Below are the code and all the weights of a small trained network. Each question names an input and a class and asks about switching units off, where a switched-off unit gives its printed mean instead of its output.

import numpy as np


def w(rows, s, z=0):
    codes = np.array(rows[::2]) - 128.0
    scale = np.full(codes.shape[1], s)
    scale[-1] = z or s
    return codes * scale


def norm(h):
    return h / np.sqrt((h * h).mean(-1, keepdims=True) + 1e-5)


def f(y):
    return y / 2 * (1 + np.tanh(0.7978845608 * (y + 0.044715 * y**3)))


def log_softmax(a):
    a = a - a.max(-1, keepdims=True)
    return a - np.log(np.exp(a).sum(-1, keepdims=True))


def net(x, mask):
    res = np.array(x, float).reshape(1, 3) / 4 @ E
    u = 0
    for l in range(2):
        y = f(norm(res) @ A[l][:, :-1].T + A[l][:, -1])
        res = res + np.where(mask[u : u + 3], y, B[l][:, -1]) @ B[l][:, :-1]
        u += 3
    return log_softmax(norm(res)[-1] @ U[:, :-1].T + U[:, -1])


A, B = {}, {}
E = w([
[103,3,101,126,130,99,146],'x0',
[154,133,180,111,211,115,94],'x1',
[75,163,141,230,137,107,101],'x2',
],0.0046)
A[0] = w([
[148,239,120,118,102,186,114,14],'L0N1',
[134,159,49,149,2,95,169,211],'L0N2',
[62,27,17,70,154,68,78,249],'L0N3',
],0.0055,0.0014)
B[0] = w([
[72,42,121,156,74,63,209,181],'L0N1',
[214,115,176,128,254,44,43,224],'L0N2',
[14,169,216,219,125,87,110,253],'L0N3',
],0.0058,0.0047)
A[1] = w([
[203,254,151,126,81,92,170,195],'L1N1',
[152,196,175,128,151,202,135,3],'L1N2',
[128,202,127,179,163,103,22,51],'L1N3',
],0.0067,0.0024)
B[1] = w([
[10,139,187,176,116,99,93,223],'L1N1',
[208,48,140,252,170,100,107,124],'L1N2',
[136,22,120,3,178,165,34,252],'L1N3',
],0.0058,0.0038)
U = w([
[44,167,179,254,102,98,137,251],'0',
[176,103,162,117,217,73,66,243],'1',
[88,124,174,20,146,144,88,251],'2',
[95,161,87,129,156,146,83,100],'3',
[198,177,76,146,119,199,155,5],'4',
[202,204,61,153,168,204,154,5],'5',
[145,176,47,153,113,177,182,5],'6',
[179,126,90,160,88,205,179,5],'7',
],0.0065,0.0027)

Each question gives the input, the list of numbers given to net, and the class t.
The units are the neurons (one row each of A and B). Each row of codes is followed by its name. A weight is (code - 128) times the scale printed after its matrix; where a second scale follows, it is the last column's (A, B and U).
mask holds one flag per neuron, layer by layer. A switched-off neuron (its flag False) gives its mean, the last column of its row in B, instead of its output. The means were averaged over made-up inputs and are rounded, as every weight is.
A unit's drop is (log p(t) with every unit on - log p(t) with that unit switched off) / (log p(t) with every unit on - log p(t) with every unit switched off).
The circuit of an input: a set's keep is (log p(t) with only the set's units on - log p(t) with every unit switched off) / (log p(t) with every unit on - log p(t) with every unit switched off). Starting from all 6 units, units are removed one at a time, each time the one whose removal leaves the highest keep (on an exact tie, the one counted first), for as long as the keep stays at least 0.8.
units of the circuit, in order: the units of the circuit, biggest drop first
unit that matters most: the unit with the biggest drop
top k neurons in layer l: the k neurons of layer l with the biggest drops, biggest first
drop of u: that unit's drop, to one decimal
input [-6,0,-1], class 0: units of the circuit, in order : L0N1
input [-4,2,-3], class 0: units of the circuit, in order : L1N1, L0N2
input [8,-3,-8], class 0: units of the circuit, in order : L0N3, L1N3
input [-5,-5,8], class 2: units of the circuit, in order : L1N3, L0N3
input [-8,-8,-6], class 0: top 2 neurons in layer 0 : L0N1, L0N2
input [1,-1,8], class 2: top 2 neurons in layer 0 : L0N1, L0N3
input [-6,-8,2], class 1: top 2 neurons in layer 0 : L0N2, L0N3
input [6,1,1], class 0: top 2 neurons in layer 0 : L0N2, L0N3
input [2,2,4], class 2: top 2 neurons in layer 0 : L0N1, L0N2
input [4,-8,-7], class 1: top 2 neurons in layer 0 : L0N2, L0N1
input [7,-1,-3], class 0: top 2 neurons in layer 0 : L0N3, L0N2
input [-7,-8,4], class 1: top 2 neurons in layer 0 : L0N2, L0N3
input [8,5,-5], class 0: top 2 neurons in layer 0 : L0N3, L0N2
input [-6,0,-2], class 0: unit that matters most : L1N3
input [5,-6,3], class 1: top 2 neurons in layer 0 : L0N2, L0N1
input [-6,-4,-5], class 0: drop of L1N1 : 0.7
input [-1,-8,0], class 1: drop of L0N2 : 1.4
input [-2,-2,5], class 2: drop of L0N3 : 0.2
input [8,5,-2], class 0: top 2 neurons in layer 0 : L0N3, L0N2
input [-5,-7,-5], class 1: unit that matters most : L0N2
